Here is a tiny trained network, its code and every weight. The questions are about switching its units off for an input and a target symbol, where a switched-off unit gives its printed mean instead of its output.

import numpy as np


def w(rows, s, z=0):
    codes = np.array(rows[::2]) - 128.0
    scale = np.full(codes.shape[1], s)
    scale[-1] = z or s
    return codes * scale


def f(y):
    return np.maximum(y, 0)


def softmax(a):
    e = np.exp(a - a.max(-1, keepdims=True))
    return e / e.sum(-1, keepdims=True)


def log_softmax(a):
    a = a - a.max(-1, keepdims=True)
    return a - np.log(np.exp(a).sum(-1, keepdims=True))


def net(x, mask):
    ids = ['Δγζηλπ'.index(c) for c in x.split()]
    T = len(ids)
    res = E[ids] + P[:T]
    r = res
    for j in range(2):
        rows = slice(3 * j, 3 * j + 3)
        q, k, v = (r @ M[0][rows].T for M in (Q, K, V))
        z = softmax(np.where(np.tri(T) > 0, q @ k.T / 3**0.5, -1e9)) @ v
        o = O[0][rows]
        res = res + np.where(mask[j], z, o[:, -1]) @ o[:, :-1]
    y = f(res @ A[0][:, :-1].T + A[0][:, -1])
    res = res + np.where(mask[2:10], y, B[0][:, -1]) @ B[0][:, :-1]
    return log_softmax(res[-1] @ U[:, :-1].T + U[:, -1])


Q, K, V, O, A, B = {}, {}, {}, {}, {}, {}
E = w([
[171,169,142,136,129,126,75,65,90,169],'Δ',
[105,225,196,88,104,150,102,229,180,160],'γ',
[121,150,65,92,132,141,113,184,70,136],'ζ',
[150,92,106,184,115,248,156,159,137,176],'η',
[173,175,149,158,201,119,128,197,104,136],'λ',
[46,160,152,166,118,167,167,135,94,68],'π',
],0.012)
P = w([
[59,68,168,190,158,139,8,147,197,41],'0',
[93,130,196,116,176,206,51,120,131,21],'1',
[39,81,181,205,95,61,78,142,109,128],'2',
[126,234,156,127,139,214,171,117,70,65],'3',
[92,80,173,220,25,1,149,178,36,178],'4',
[161,224,105,203,14,177,215,159,59,74],'5',
],0.004)
Q[0] = w([
[135,174,137,139,67,94,132,173,102,129],'H1',
[5,4,192,151,130,21,67,174,180,222],'H1',
[141,121,112,94,186,163,123,93,160,59],'H1',
[124,122,126,117,125,137,130,127,125,118],'H2',
[117,145,138,130,114,147,117,130,119,151],'H2',
[137,162,136,131,106,124,130,137,126,158],'H2',
],0.032)
K[0] = w([
[141,147,153,109,106,136,180,137,103,145],'H1',
[151,212,107,73,198,252,117,85,127,78],'H1',
[95,108,139,157,114,132,69,161,168,119],'H1',
[124,123,128,132,128,122,128,125,128,129],'H2',
[144,134,142,131,142,116,129,152,129,130],'H2',
[136,140,149,134,139,124,130,146,144,134],'H2',
],0.042)
V[0] = w([
[147,181,217,189,157,146,123,170,141,120],'H1',
[89,155,105,147,145,92,150,195,81,67],'H1',
[48,98,149,146,114,184,214,133,104,85],'H1',
[231,163,153,199,211,67,181,199,128,134],'H2',
[166,77,93,232,254,144,80,144,31,86],'H2',
[94,134,77,192,109,115,175,75,65,109],'H2',
],0.017)
O[0] = w([
[98,192,62,150,127,120,138,131,221,81,253],'H1',
[32,142,171,153,190,130,69,151,90,122,239],'H1',
[186,140,145,185,144,188,70,138,114,39,165],'H1',
[179,220,213,214,171,61,125,196,205,221,145],'H2',
[172,142,236,210,94,36,255,198,12,152,254],'H2',
[122,96,224,38,106,90,165,128,120,58,16],'H2',
],0.0083,0.0057)
A[0] = w([
[151,88,154,96,170,109,123,121,157,105,56],'N1',
[163,88,139,91,128,99,173,138,128,144,41],'N2',
[148,114,122,111,173,77,94,4,165,114,4],'N3',
[164,73,192,134,145,107,164,131,94,133,64],'N4',
[179,133,155,116,102,78,156,143,116,94,68],'N5',
[136,118,130,87,88,95,184,117,143,156,94],'N6',
[143,142,65,93,147,71,74,86,86,112,151],'N7',
[133,97,168,120,104,93,183,117,109,108,175],'N8',
],0.02,0.0033)
B[0] = w([
[133,131,137,112,140,116,102,186,151,148,128],'N1',
[140,155,165,100,136,108,133,14,145,119,152],'N2',
[198,93,204,144,145,73,231,90,244,51,155],'N3',
[91,132,75,35,85,129,103,124,76,70,250],'N4',
[109,59,113,149,144,198,135,83,175,119,218],'N5',
[147,105,190,130,132,60,155,102,103,31,161],'N6',
[123,103,166,31,91,79,131,138,32,175,163],'N7',
[185,148,119,124,163,113,86,150,181,255,227],'N8',
],0.0098,0.022)
U = w([
[186,145,182,115,131,60,144,66,115,159,90],'Δ',
[104,176,129,43,156,101,75,167,234,114,1],'γ',
[102,184,112,35,107,89,54,174,62,194,154],'ζ',
[204,56,41,183,110,229,133,71,144,183,143],'η',
[173,239,188,215,159,46,141,193,122,210,171],'λ',
[39,194,190,149,94,138,133,99,98,3,149],'π',
],0.0041,0.0053)

Each question gives the input, a string of symbols that net reads in full, and the target symbol t.
The units are the heads (3 rows each of Q, K, V and O) and the neurons (one row each of A and B). Each row of codes is followed by its name. A weight is (code - 128) times the scale printed after its matrix; where a second scale follows, it is the last column's (O, A, B and U).
mask holds one flag per unit, heads first, then neurons. A switched-off unit (its flag False) gives its mean, the last column of its rows in O or B, instead of its output. The means were averaged over made-up inputs and are rounded, as every weight is.
A unit's drop is (log p(t) with every unit on - log p(t) with that unit switched off) / (log p(t) with every unit on - log p(t) with every unit switched off).
The circuit of an input: a set's keep is (log p(t) with only the set's units on - log p(t) with every unit switched off) / (log p(t) with every unit on - log p(t) with every unit switched off). Starting from all 10 units, units are removed one at a time, each time the one whose removal leaves the highest keep (on an exact tie, the one counted first), for as long as the keep stays at least 0.8.
units of the circuit, in order: the units of the circuit, biggest drop first
k most important neurons: the k neurons with the biggest drops, biggest first
heads that matter: for each layer, one digit per head in row order, 1 if its drop is at least 0.15 and else 0, layers parted by /
drop of u: that unit's drop, to one decimal
input π ζ π η Δ, target η: units of the circuit, in order => (H1 N5 H2)
input γ ζ η ζ γ π, target γ: heads that matter => 11
input λ γ η, target λ: heads that matter => 01
input Δ ζ γ Δ, target Δ: heads that matter => 01
input λ λ η π π, target π: 2 most important neurons => (N4 N5)
input Δ π η ζ Δ ζ, target Δ: units of the circuit, in order => (H1 N6 H2 N8)
input γ λ π ζ, target λ: heads that matter => 01
input η ζ π ζ η, target ζ: heads that matter => 11
input ζ η ζ, target η: units of the circuit, in order => (H1 H2 N5)
input γ λ π, target λ: heads that matter => 01
input ζ λ η γ, target λ: units of the circuit, in order => (N4)
input ζ γ ζ ζ γ Δ, target γ: units of the circuit, in order => (N3 H2)
input π η η Δ η, target Δ: units of the circuit, in order => (H1 H2 N2)
input π γ η ζ γ η, target γ: units of the circuit, in order => (H2 H1 N5)
input ζ ζ η λ ζ Δ, target ζ: units of the circuit, in order => (N4 H1 H2)
input λ η λ Δ γ, target λ: units of the circuit, in order => (H2)
input Δ η π, target η: units of the circuit, in order => (H1 H2 N5 N8)
input π γ λ, target λ: 2 most important neurons => (N4 N5)
input λ ζ ζ π η, target π: 2 most important neurons => (N4 N8)
input ζ π λ, target π: units of the circuit, in order => (N8)
input η λ η Δ, target η: units of the circuit, in order => (N5 H1 H2)
input η λ η η π Δ, target π: 3 most important neurons => (N4 N8 N5)
input η Δ ζ λ, target ζ: 3 most important neurons => (N4 N8 N3)
input η ζ π, target ζ: drop of H1 => 0.4
input Δ η λ, target η: drop of N5 => 1.6
